Below is a small trained network, with its code and all its weights. Each question gives an input and a class and asks what happens when units are switched off, that is, made to give their printed mean instead of their output.

import numpy as np


def w(rows, s, z=0):
    codes = np.array(rows[::2]) - 128.0
    scale = np.full(codes.shape[1], s)
    scale[-1] = z or s
    return codes * scale


def f(y):
    return y / 2 * (1 + np.tanh(0.7978845608 * (y + 0.044715 * y**3)))


def log_softmax(a):
    a = a - a.max(-1, keepdims=True)
    return a - np.log(np.exp(a).sum(-1, keepdims=True))


def net(x, mask):
    res = np.array(x, float).reshape(1, 8) / 4 @ E
    y = f(res @ A[0][:, :-1].T + A[0][:, -1])
    res = res + np.where(mask, y, B[0][:, -1]) @ B[0][:, :-1]
    return log_softmax(res[-1] @ U[:, :-1].T + U[:, -1])


A, B = {}, {}
E = w([
[131,123,131],'x0',
[130,126,129],'x1',
[83,254,77],'x2',
[126,132,127],'x3',
[127,130,122],'x4',
[124,129,128],'x5',
[37,142,226],'x6',
[125,130,125],'x7',
],0.0081)
A[0] = w([
[160,110,84,133],'N1',
[158,121,119,244],'N2',
[145,77,148,253],'N3',
[96,97,99,231],'N4',
[170,108,70,39],'N5',
[111,163,198,137],'N6',
[64,125,185,84],'N7',
[113,4,107,83],'N8',
[161,107,161,190],'N9',
],0.014,0.0033)
B[0] = w([
[179,150,196,193],'N1',
[140,209,154,195],'N2',
[64,99,145,242],'N3',
[137,216,163,174],'N4',
[201,66,185,195],'N5',
[162,77,85,225],'N6',
[255,49,116,241],'N7',
[70,156,46,253],'N8',
[111,185,103,188],'N9',
],0.0087,0.0047)
U = w([
[125,135,139,254],'0',
[226,87,207,22],'1',
[60,143,2,72],'2',
[101,150,196,155],'3',
],0.0094,0.0038)

Each question gives the input, the list of numbers given to net, and the class t.
The units are the neurons (one row each of A and B). Each row of codes is followed by its name. A weight is (code - 128) times the scale printed after its matrix; where a second scale follows, it is the last column's (A, B and U).
mask holds one flag per neuron, in row order. A switched-off neuron (its flag False) gives its mean, the last column of its row in B, instead of its output. The means were averaged over made-up inputs and are rounded, as every weight is.
A unit's drop is (log p(t) with every unit on - log p(t) with that unit switched off) / (log p(t) with every unit on - log p(t) with every unit switched off).
The circuit of an input: a set's keep is (log p(t) with only the set's units on - log p(t) with every unit switched off) / (log p(t) with every unit on - log p(t) with every unit switched off). Starting from all 9 units, units are removed one at a time, each time the one whose removal leaves the highest keep (on an exact tie, the one counted first), for as long as the keep stays at least 0.8.
circuit, biggest first: the units of the circuit, biggest drop first
k most important neurons: the k neurons with the biggest drops, biggest first
drop of u: that unit's drop, to one decimal
input [4,4,2,-2,3,-5,5,-5], class 1: circuit, biggest first => (N7 N8)
input [-8,-7,-6,1,0,5,-6,-7], class 3: circuit, biggest first => (N7 N3 N6)
input [3,3,6,-3,8,-3,-6,-8], class 1: circuit, biggest first => (N5 N8)
input [5,-5,-8,0,-8,2,2,-6], class 2: circuit, biggest first => (N8)
input [-5,3,6,-3,4,1,-6,-1], class 1: 3 most important neurons => (N5 N8 N1)
input [-2,0,-7,6,-6,-7,2,-8], class 2: circuit, biggest first => (N8 N5)
input [2,7,1,-1,6,-4,5,0], class 1: circuit, biggest first => (N7 N8)
input [-4,-2,-5,-3,2,2,0,0], class 2: circuit, biggest first => (N8 N5)
input [4,-2,-5,-1,2,8,-3,-1], class 2: 3 most important neurons => (N8 N7 N9)
input [2,4,2,-6,-7,4,7,2], class 1: 2 most important neurons => (N7 N8)
input [4,-1,7,-6,0,-1,8,1], class 1: 3 most important neurons => (N7 N8 N6)
input [-2,-3,0,3,5,-6,7,0], class 1: 2 most important neurons => (N7 N8)
input [1,-4,-7,-3,4,4,4,8], class 2: drop of N1 => 0.1
input [2,-7,-5,3,-4,0,-3,-8], class 2: drop of N1 => -0.1
input [8,-5,0,7,6,8,8,-8], class 1: drop of N7 => 0.6
